Below are the code and all the weights of a small trained network. Each question names an input and a class and asks about switching units off, where a switched-off unit gives its printed mean instead of its output.

import numpy as np


def w(rows, s, z=0):
    codes = np.array(rows[::2]) - 128.0
    scale = np.full(codes.shape[1], s)
    scale[-1] = z or s
    return codes * scale


def f(y):
    return y / 2 * (1 + np.tanh(0.7978845608 * (y + 0.044715 * y**3)))


def log_softmax(a):
    a = a - a.max(-1, keepdims=True)
    return a - np.log(np.exp(a).sum(-1, keepdims=True))


def net(x, mask):
    res = np.array(x, float).reshape(1, 7) / 4 @ E
    y = f(res @ A[0][:, :-1].T + A[0][:, -1])
    res = res + np.where(mask, y, B[0][:, -1]) @ B[0][:, :-1]
    return log_softmax(res[-1] @ U[:, :-1].T + U[:, -1])


A, B = {}, {}
E = w([
[137,133,126,124,120,106,134],'x0',
[130,134,116,134,123,129,132],'x1',
[124,128,124,132,131,138,126],'x2',
[50,255,175,30,170,145,226],'x3',
[215,157,81,50,170,185,120],'x4',
[136,116,111,146,131,133,165],'x5',
[179,196,176,194,192,71,118],'x6',
],0.0073)
A[0] = w([
[36,198,168,71,148,213,255,49],'n1',
[43,74,112,31,71,221,115,125],'n2',
[53,83,191,216,15,102,216,127],'n3',
[76,100,80,39,5,121,128,2],'n4',
[186,25,66,184,109,114,57,155],'n5',
[46,63,35,44,58,126,159,52],'n6',
[208,197,198,203,201,131,120,192],'n7',
[192,157,95,98,151,162,154,125],'n8',
[7,141,167,212,101,77,118,137],'n9',
],0.0071,0.0035)
B[0] = w([
[116,177,231,190,50,131,94,240],'n1',
[156,66,86,131,160,129,149,213],'n2',
[244,159,113,75,144,180,33,207],'n3',
[86,98,74,193,165,89,162,164],'n4',
[113,195,229,217,57,128,156,255],'n5',
[36,87,71,155,162,3,155,186],'n6',
[137,6,101,141,207,79,157,195],'n7',
[112,156,94,88,150,159,33,154],'n8',
[234,47,58,51,185,174,54,196],'n9',
],0.007,0.0078)
U = w([
[92,164,229,153,44,120,138,3],'0',
[81,38,41,122,253,69,181,220],'1',
[214,107,50,15,139,193,98,167],'2',
],0.0062,0.0015)

Each question gives the input, the list of numbers given to net, and the class t.
The units are the neurons (one row each of A and B). Each row of codes is followed by its name. A weight is (code - 128) times the scale printed after its matrix; where a second scale follows, it is the last column's (A, B and U).
mask holds one flag per neuron, in row order. A switched-off neuron (its flag False) gives its mean, the last column of its row in B, instead of its output. The means were averaged over made-up inputs and are rounded, as every weight is.
A unit's drop is (log p(t) with every unit on - log p(t) with that unit switched off) / (log p(t) with every unit on - log p(t) with every unit switched off).
The circuit of an input: a set's keep is (log p(t) with only the set's units on - log p(t) with every unit switched off) / (log p(t) with every unit on - log p(t) with every unit switched off). Starting from all 9 units, units are removed one at a time, each time the one whose removal leaves the highest keep (on an exact tie, the one counted first), for as long as the keep stays at least 0.8.
units of the circuit, in order: the units of the circuit, biggest drop first
unit that matters most: the unit with the biggest drop
k most important neurons: the k neurons with the biggest drops, biggest first
drop of u: that unit's drop, to one decimal
input [8,-7,1,-5,-8,8,3], class 2: 3 most important neurons	[n9 n3 n1]
input [5,-4,7,3,-8,-6,-7], class 2: unit that matters most	n3
input [4,5,5,-2,-5,-5,-4], class 2: units of the circuit, in order	[n3 n9]
input [4,5,-8,-6,-8,0,-7], class 2: 2 most important neurons	[n3 n9]
input [3,-1,7,4,2,8,-7], class 1: 4 most important neurons	[n6 n5 n2 n4]
input [6,-7,-2,-4,-7,-2,6], class 2: 3 most important neurons	[n9 n3 n6]
input [8,-1,7,-4,3,-6,3], class 0: 3 most important neurons	[n9 n5 n2]
input [-4,-3,4,-5,-7,0,4], class 2: units of the circuit, in order	[n9 n3]
input [7,-7,4,3,6,-8,-7], class 1: units of the circuit, in order	[n6 n4]
input [-7,-4,1,5,-8,2,2], class 2: 3 most important neurons	[n9 n3 n5]
input [0,-2,-7,-1,7,7,-7], class 1: units of the circuit, in order	[n6 n3]
input [-2,-5,2,-4,3,6,0], class 0: units of the circuit, in order	[n5 n9]
input [-7,2,-1,7,7,0,4], class 0: 4 most important neurons	[n1 n9 n3 n2]
input [1,7,-1,-1,-4,-4,6], class 1: units of the circuit, in order	[n7]
input [-8,-1,-6,7,3,-8,-5], class 0: 3 most important neurons	[n1 n9 n7]
input [-4,-6,4,8,8,4,-2], class 0: 2 most important neurons	[n1 n9]
input [7,2,-6,2,-1,-4,-5], class 1: 2 most important neurons	[n5 n6]
input [5,-5,6,0,-6,-3,-4], class 2: 3 most important neurons	[n3 n9 n7]
input [-8,-6,8,-2,-5,-5,-7], class 1: drop of n4	0.2
input [-2,0,7,3,4,-7,8], class 1: unit that matters most	n7
input [-8,8,5,-1,-5,4,4], class 2: drop of n2	0.0
input [8,6,1,5,4,-5,-3], class 0: drop of n1	1.0
